(in the rows, 128 means zero)
Each row is followed by its group and then its class within the group.
[109  88 118 142 131 127 141 117 125 132 115 117 126 126 116 139 136 143
  95 120 132 136  73 159 143 115 105 134 167 130 208 118 156 119 150 170
 118  92 117  83 132 134 154 103 149 128 147 122 159 147 127 148 120 103
 132 111 136 119 159  60 129 130 115 131 108 122 171 134 103 126 124  89
 129 138 166 103 104 153 131 140 123 128 111 161 113 128 158  94 130 115
  86 112 131 156  83  90 148 127 132  85 111 155 135 128  89 105  81 132
  75 137 120 128 134 125 109 151 141 119 106 140 252 129 116 142 138 158
 128 104 159 152 153 124 127 121 107 127 132 142 128]  [74]:[42]
[134 140 117 157 130 138 130 122 137 146 129 127 118 104 170 129 135 124
 204 151 128 150 160 124 117 139 119 112 100 152 161 128 123 124 119 161
 141 122 130 134 126 129 183 129 123  91 132 126 114 124 132 136 122 110
 137 114 134 135 138 165 135 104 122 142 137 131 148 109 142 122 133 151
 125 127 123 126 126 134  99 110 134 210 124 157 143 122 111 115 153 122
 120 135 121 143 140 133 144 130 110 127 144 134 123   4 133 136  96 141
 119 158 128 130 114  92 114 138 138 125 114 137 121 107 124 119 110 143
 142 111 136 146 135 151 137 135 120 158 160 145  92]  [77]:[51]
[126 153 136 130 136  92 128 117 136 125 123 120 127 118 113 122 125 143
 158 146 141 106 151 131  88 109 121 143  89 185 148 133 135 134 142 124
 133 153 130 145 124 149 126 142 111  57 130 149 116 116 147 139 148 125
 137 125 144 122  86 183 141 126 126 127 135 134 127 112 153 133 129 156
 134 126 122 120 140 155 122 128 135 155 141 147 158 112  99 144 125 138
 140 139 115 134 161 142 129 133 162 129 154  75 116 105 111 134 127 123
 151 140 165 121 116 134 132 117 110 155 130 142 123 120 138 122  95 111
 115 139 124 134 128 119 115 130 103 141 124 123 124]  [77]:[41]
[112 146 103 163 148 136 115 138 136 130 113 120 134 110 167 137 151 134
 174 162 136 115 136 158 102 106 104 160 108 160 114 150 120  87 192 141
 166  98 142 134 190 132 154 147 106  54 102 148 158 123 129 131 154 104
 156 135 144 131 180 168 153 115 118 143 124 125 147 137 135 115 142 167
 122 120 125 127 135 119 112 134 140 152 136 171 172 113 102 118 119 123
 133 126 131 109 152 121 134 121 124 137 131 105 113 149 106 141  99 136
 112 137 129 139 118 141 121 110 138 121 119 121  96 100 112 129 105 128
 109 150 123 150 119 141 126 125  82 145 149 123 113]  [77]:[51]
[119 175 134 116 163 132 156 122 136 140 115 142 134 121 101 117 118 126
 180 158 145 136 136 136 111 130  99 162 109 148 127 121 114 123 125  96
 145 151 129 189 142 157 151 111 115  83 130 126  75 136 126 126 130 120
 136 130 125 131 105 179 121 122 106 120 150 129 153 118 152 126 129 149
 117 126 123 127 119 137 125 143 131 130 120 130 133 114  91 128 127 158
 116 140 128 147 161 135 125 118 121 135 132 109 136  53 143 131 113 144
 154 129 129 130 143 138 135 112 128 163 137 123 111 111 135 136  87 105
 147 137 114 133 118 137 106 129 114 130 161 136 138]  [77]:[41]
[134 166 140 126 136 134 143 129 132 131 145 145 128 117 137 123 101 121
 192 153 144 123 135 158 109 111 133 156  84 135 167 133 127 145 134 133
 138 155 135 156 133 140 154 156 141 100 111 127  81 121 120 107 142 104
 126 131 134 116 130 175 132 114 120 152 145 126 134 129 132 123 124 196
 146 138 117 138 131 119 128 121 121 150 135 187 161 106 123 157 121 140
 134 144 139 138 179 119 132 129 124 132 143 112 110  39  88 143  94 125
 166 149 115 133 132 144 131 142 107 126 142 132 106 114 102 129  98 106
 129 138 135 145 113 130 101 119  93 154 132 139 128]  [77]:[51]
[101  87 113 158 118 131 119 115 135 128 118 113 122 142  91 151 146 158
  73 123 138 138   4 157 137  97 147 141 169 132 234 110 154 122 132 195
 141  68 120  65 149 151 107 154 139 140 177 117 220 146 111 158 145 101
 123 116 151 118 164  61 141 115 107 124  82 133 162 152 102 122 121  94
 130 115 135 146 125 131 177 137 128  87 128 160 160 145 136 126 131 113
 102  90 138 137  78  42 145 140 145 114 101 184 148 237 106  99  86 121
  26 134 110 121 133 129 113 148 166 120  95 124 174 153 118 145 141 160
 104  96 149 134 113 146 119 139  71  96 100 131 157]  [74]:[42]
[144 101 108 100 118 117 115 133 116 124 138 134 121 141 158 120 129 109
 123 112 109 146 163 115 151 152 123 108 146 116  88 126 129 137 123 128
 104 134 107 109 128 113 100 128 118 154 123 137 152 110 131 121 148 151
 113 133 110 116 136 100 128 150 142 128 128 129 106 122 127 135 126 113
 144 143 137 128 126 137 123 129 115 107 135  85  94 122 144 175 128 129
 158 129 140 111 140 132 151 107 126 107 130 123 136 119 144 123 154 124
 149 129 129 118 127 142 133 140 135 118 119 132 139 122 129 101 157  78
 130 166 121 122 123 126 149 120 142 124 128 101 106]  [72]:[52]
[131  78 127 117 124 136 128 117 130 122 132 119 140 136 140 133 146 141
 122 104 123 135  74 128 155 138 116 120 186 108 157 117 129 134 124 152
 117  67 116 114 140 129 112 108 130 179 145 124 171 131 129 120 125 121
 112 111 129 134 148  85 145 124 120 118 138 137 152 143 131 126 129 116
 141 125 123 128 137 139 131 143 116  87 117 113 102 132 146  74 121 127
 119 120 144 132 104  98 141 138 138 126 117 141 140 128 148 125 116 126
  70 119 131 124 125 131 127 134 154 105 106 169 145 141 112 136 129 133
 119 139 140 130 129 128 139 128 116 110 112 136 139]  [74]:[44]
[135  79 124 120 108 135 150 122 132 137 130 118 125 145 126 151 135 138
  66  91 125 126  78 170 141 125 140 118 175 119 163 121 134 114 117 158
 115 106 119 105 131 131 121  66 157 204 149  92 168 143 101 130 102 162
 139 120 124 141 147  65 115 131 138 131 115 127 125 156 104 124 125  94
 139 131 142 127 104 126 160 122 127 129 130 135 143 126 154 136 121 129
 106 123 127 110  81  76 155  88 139 129 114 164 139 140 133 118 118 117
  90 147 120 126 146 133 107 152 156 106 103 125 145 156 106 146 148 173
 138 117 149 128 111 148 129 111 140 113 132 135 131]  [74]:[44]
[111 158 142 143 135 134 138 141 130 117 118 131 129 127 112 141 126 135
 157 158 154 134 148 115 115 109 146 136  89 157 147 136 128 120 125 139
 148 135 120 159 112 147 152 111 137  76 126 129  86 128 121 125 113  97
 123 131 149 129 123 176 141 109 130 127 137 139 115 115 168 129 134 167
 130 117 120 123 142 136 132 114 126 181 113 164 162 128 116 102 138 130
 121 141 130 147 144 166 121 131 128 137 156 127 129  72 116 123 136 141
 104 134 132 129 130 135 120 111 142 150 133 159 112 142 122 229  90 128
 123 117 116 127 134 135 122 142 117 100 149 143 124]  [77]:[41]
[107 147 141 148 122 125  88 130 144 119 148 115 138 104 101 142 131 125
 164 173 155 113 117 164 115 113 106 154 113 169 163 142 120 122 134 148
 157 116 136 141 144 147 128 128 104  31 153 130 127 146 131 128 144 123
 116 133 156 128 112 179 131 123 136 120 129 132 171 122 154 136 127 138
 125 123 123 121 146 122 126 124 135 139 123 148 159  96  90 123 120 128
  84 115 131 138 117 104 131 127 123 117 135 108 125 168 121 125 123 131
 117 129 143 139 122 132 132 122 144 146 144 134 124 130 129 139  90 133
 130 128 130 173 113 135 125 129  91 132 111 136 125]  [77]:[41]
[141 100 110 109 114 126 136 111 129 120 126 122 124 142 134 131 137 135
 108 114 152 140 113 132 127 125 134 116 150 105 102 124 127 127 121 127
 126 118 111 119 138 137  91 122 131 175 140 128 137 124 113 131 131 147
 124 109 134 121 133  99 125 131 127 136 121 126 113 141 126 125 132 103
 127 129 131 152 138 128 138 118 135 125 151 124 126 138 141 151 129 134
 119 139 132 114 114 106 134 118 132 140 139 141 133 143 133 123 134 119
  84 115 116 116 141 137 138 140 142 110 107 123 157 145 108 137 141 186
 129 134 122 127 140 131 129 134 141 119 126 122 134]  [72]:[43]
[124  62 116 115 128 121 138 123 115 117 122 126 119 141 121 115 145 144
 115  94 138 141  63 132 128 132 128 137 138 109 204  97 135 126 127 186
 113  92 110  96 139 120  94 116 146 173 155 107 179 156 116 142 102 111
 130 106 131 114 150  71 140 151 136 117 119 140 151 135 128  97 124  89
 143 129 131 133 126 138 134 145 116 122 115 139  99 140 172 149 119 118
 103 119 129 169  96  80 137 122 115 130 119 156 139  86 126  96 107 124
  83 128 130 120 142 160 131 161 132  96 110 110 166 136 110 140 161 143
 116 107 135 125 130 130 103 123 112 117 124 135 134]  [74]:[42]
